Below is a small trained network, with its code and all its weights. Each question gives an input and a target symbol and asks what happens when units are switched off, that is, made to give their printed mean instead of their output.

import numpy as np


def w(rows, s, z=0):
    codes = np.array(rows[::2]) - 128.0
    scale = np.full(codes.shape[1], s)
    scale[-1] = z or s
    return codes * scale


def norm(h):
    return h / np.sqrt((h * h).mean(-1, keepdims=True) + 1e-5)


def f(y):
    return y / 2 * (1 + np.tanh(0.7978845608 * (y + 0.044715 * y**3)))


def softmax(a):
    e = np.exp(a - a.max(-1, keepdims=True))
    return e / e.sum(-1, keepdims=True)


def log_softmax(a):
    a = a - a.max(-1, keepdims=True)
    return a - np.log(np.exp(a).sum(-1, keepdims=True))


def net(x, mask):
    ids = ['ΓΛΩτφψ'.index(c) for c in x.split()]
    T = len(ids)
    res = E[ids] + P[:T]
    u = 0
    for l in range(2):
        q, k, v = (norm(res) @ M[l].T for M in (Q, K, V))
        z = softmax(np.where(np.tri(T) > 0, q @ k.T / 2**0.5, -1e9)) @ v
        res = res + np.where(mask[u], z, O[l][:, -1]) @ O[l][:, :-1]
        u += 1
        y = f(norm(res) @ A[l][:, :-1].T + A[l][:, -1])
        res = res + np.where(mask[u : u + 8], y, B[l][:, -1]) @ B[l][:, :-1]
        u += 8
    return log_softmax(norm(res)[-1] @ U[:, :-1].T + U[:, -1])


Q, K, V, O, A, B = {}, {}, {}, {}, {}, {}
E = w([
[4,193,47],'Γ',
[127,133,161],'Λ',
[122,226,107],'Ω',
[158,239,135],'τ',
[244,144,99],'φ',
[200,133,205],'ψ',
],0.0044)
P = w([
[235,3,206],'0',
[124,83,133],'1',
[26,123,45],'2',
[69,153,210],'3',
[80,140,140],'4',
[33,118,45],'5',
[72,147,211],'6',
[64,154,157],'7',
[89,87,52],'8',
[78,143,214],'9',
[65,154,166],'10',
[41,117,40],'11',
],0.0025)
Q[0] = w([
[250,158,120],'L0H1',
[155,88,134],'L0H1',
],0.002)
K[0] = w([
[159,203,248],'L0H1',
[146,120,145],'L0H1',
],0.0016)
V[0] = w([
[129,255,144],'L0H1',
[237,59,18],'L0H1',
],0.001)
O[0] = w([
[37,253,156,255],'L0H1',
[31,104,58,104],'L0H1',
],0.0015,0.00034)
A[0] = w([
[41,141,179,39],'L0N1',
[115,61,201,18],'L0N2',
[174,105,189,186],'L0N3',
[175,124,118,36],'L0N4',
[170,2,74,64],'L0N5',
[81,73,179,8],'L0N6',
[81,180,141,133],'L0N7',
[84,124,227,231],'L0N8',
],0.006,0.0012)
B[0] = w([
[254,147,161,198],'L0N1',
[78,126,62,114],'L0N2',
[48,175,155,204],'L0N3',
[131,164,122,122],'L0N4',
[51,128,109,115],'L0N5',
[161,136,16,102],'L0N6',
[151,83,189,223],'L0N7',
[147,217,148,248],'L0N8',
],0.0037,0.0017)
Q[1] = w([
[161,161,194],'L1H1',
[98,97,12],'L1H1',
],0.011)
K[1] = w([
[128,17,231],'L1H1',
[149,254,81],'L1H1',
],0.0077)
V[1] = w([
[185,5,170],'L1H1',
[174,164,14],'L1H1',
],0.0018)
O[1] = w([
[251,106,242,93],'L1H1',
[197,247,106,5],'L1H1',
],0.0025,0.00024)
A[1] = w([
[161,123,220,108],'L1N1',
[73,199,176,41],'L1N2',
[135,141,28,79],'L1N3',
[130,39,108,15],'L1N4',
[83,169,65,94],'L1N5',
[21,213,79,14],'L1N6',
[71,154,217,7],'L1N7',
[164,255,147,47],'L1N8',
],0.0051,0.0014)
B[1] = w([
[20,120,147,183],'L1N1',
[183,189,75,185],'L1N2',
[52,159,153,134],'L1N3',
[207,177,95,88],'L1N4',
[123,112,168,148],'L1N5',
[225,87,231,182],'L1N6',
[81,254,33,158],'L1N7',
[140,19,65,252],'L1N8',
],0.0036,0.0031)
U = w([
[80,59,230,251],'Γ',
[223,108,228,48],'Λ',
[95,155,9,123],'Ω',
[122,167,87,61],'τ',
[202,115,108,186],'φ',
[4,124,121,208],'ψ',
],0.013,0.0026)

Each question gives the input, a string of symbols that net reads in full, and the target symbol t.
The units are the heads (2 rows each of Q, K, V and O) and the neurons (one row each of A and B). Each row of codes is followed by its name. A weight is (code - 128) times the scale printed after its matrix; where a second scale follows, it is the last column's (O, A, B and U).
mask holds one flag per unit, layer by layer, with each layer's heads first. A switched-off unit (its flag False) gives its mean, the last column of its rows in O or B, instead of its output. The means were averaged over made-up inputs and are rounded, as every weight is.
A unit's drop is (log p(t) with every unit on - log p(t) with that unit switched off) / (log p(t) with every unit on - log p(t) with every unit switched off).
The circuit of an input: a set's keep is (log p(t) with only the set's units on - log p(t) with every unit switched off) / (log p(t) with every unit on - log p(t) with every unit switched off). Starting from the 12 units with the biggest drops (on a tie, the unit counted first), units are removed one at a time, each time the one whose removal leaves the highest keep (on an exact tie, the one counted first), for as long as the keep stays at least 0.8.
units of the circuit, in order: the units of the circuit, biggest drop first
most important unit: the unit with the biggest drop
k most important neurons: the k neurons with the biggest drops, biggest first
top k neurons in layer l: the k neurons of layer l with the biggest drops, biggest first
drop when u is switched off: that unit's drop, to one decimal
input Γ Λ φ φ Λ, target φ: most important unit => L0N8
input τ φ ψ φ φ ψ φ τ φ Γ φ τ, target Λ: units of the circuit, in order => L1N6, L1N7
input Ω Γ Λ, target Γ: top 3 neurons in layer 0 => L0N3, L0N1, L0N7
input φ φ Ω Γ φ φ Ω φ Λ Γ ψ ψ, target Ω: top 2 neurons in layer 1 => L1N7, L1N2
input φ φ Γ Λ φ ψ Γ φ Ω Γ, target Λ: 2 most important neurons => L1N6, L0N1
input Λ φ φ φ Γ φ φ Γ Λ φ τ Λ, target Γ: 4 most important neurons => L1N7, L1N2, L0N1, L0N3
input φ Λ φ Λ ψ Λ φ φ Γ φ φ τ, target φ: 3 most important neurons => L1N8, L1N6, L0N3
input Λ φ φ Λ Λ, target Λ: 2 most important neurons => L0N1, L0N8
input ψ ψ Λ φ φ Ω Λ Λ Γ φ, target Γ: 3 most important neurons => L1N1, L0N1, L0N8
input Λ Λ ψ Λ, target ψ: top 2 neurons in layer 0 => L0N3, L0N2
input φ φ ψ φ Ω φ Γ Γ ψ, target τ: top 3 neurons in layer 1 => L1N7, L1N2, L1N6
input Λ Λ τ φ, target ψ: top 2 neurons in layer 1 => L1N1, L1N6
input φ Γ Ω Λ Λ Λ Ω Γ φ, target Ω: top 2 neurons in layer 1 => L1N3, L1N1
input τ φ Γ Λ ψ, target ψ: top neuron in layer 0 => L0N3
input Λ Ω Ω Γ Λ Λ Ω φ φ, target Ω: drop when L0N5 is switched off => 0.2
input Λ φ φ φ, target ψ: drop when L1H1 is switched off => 0.4
input φ Γ Γ φ ψ φ φ ψ ψ Γ φ τ, target φ: drop when L1N8 is switched off => 0.3
input ψ Ω Λ Λ φ Γ φ, target Γ: drop when L1N1 is switched off => 1.0
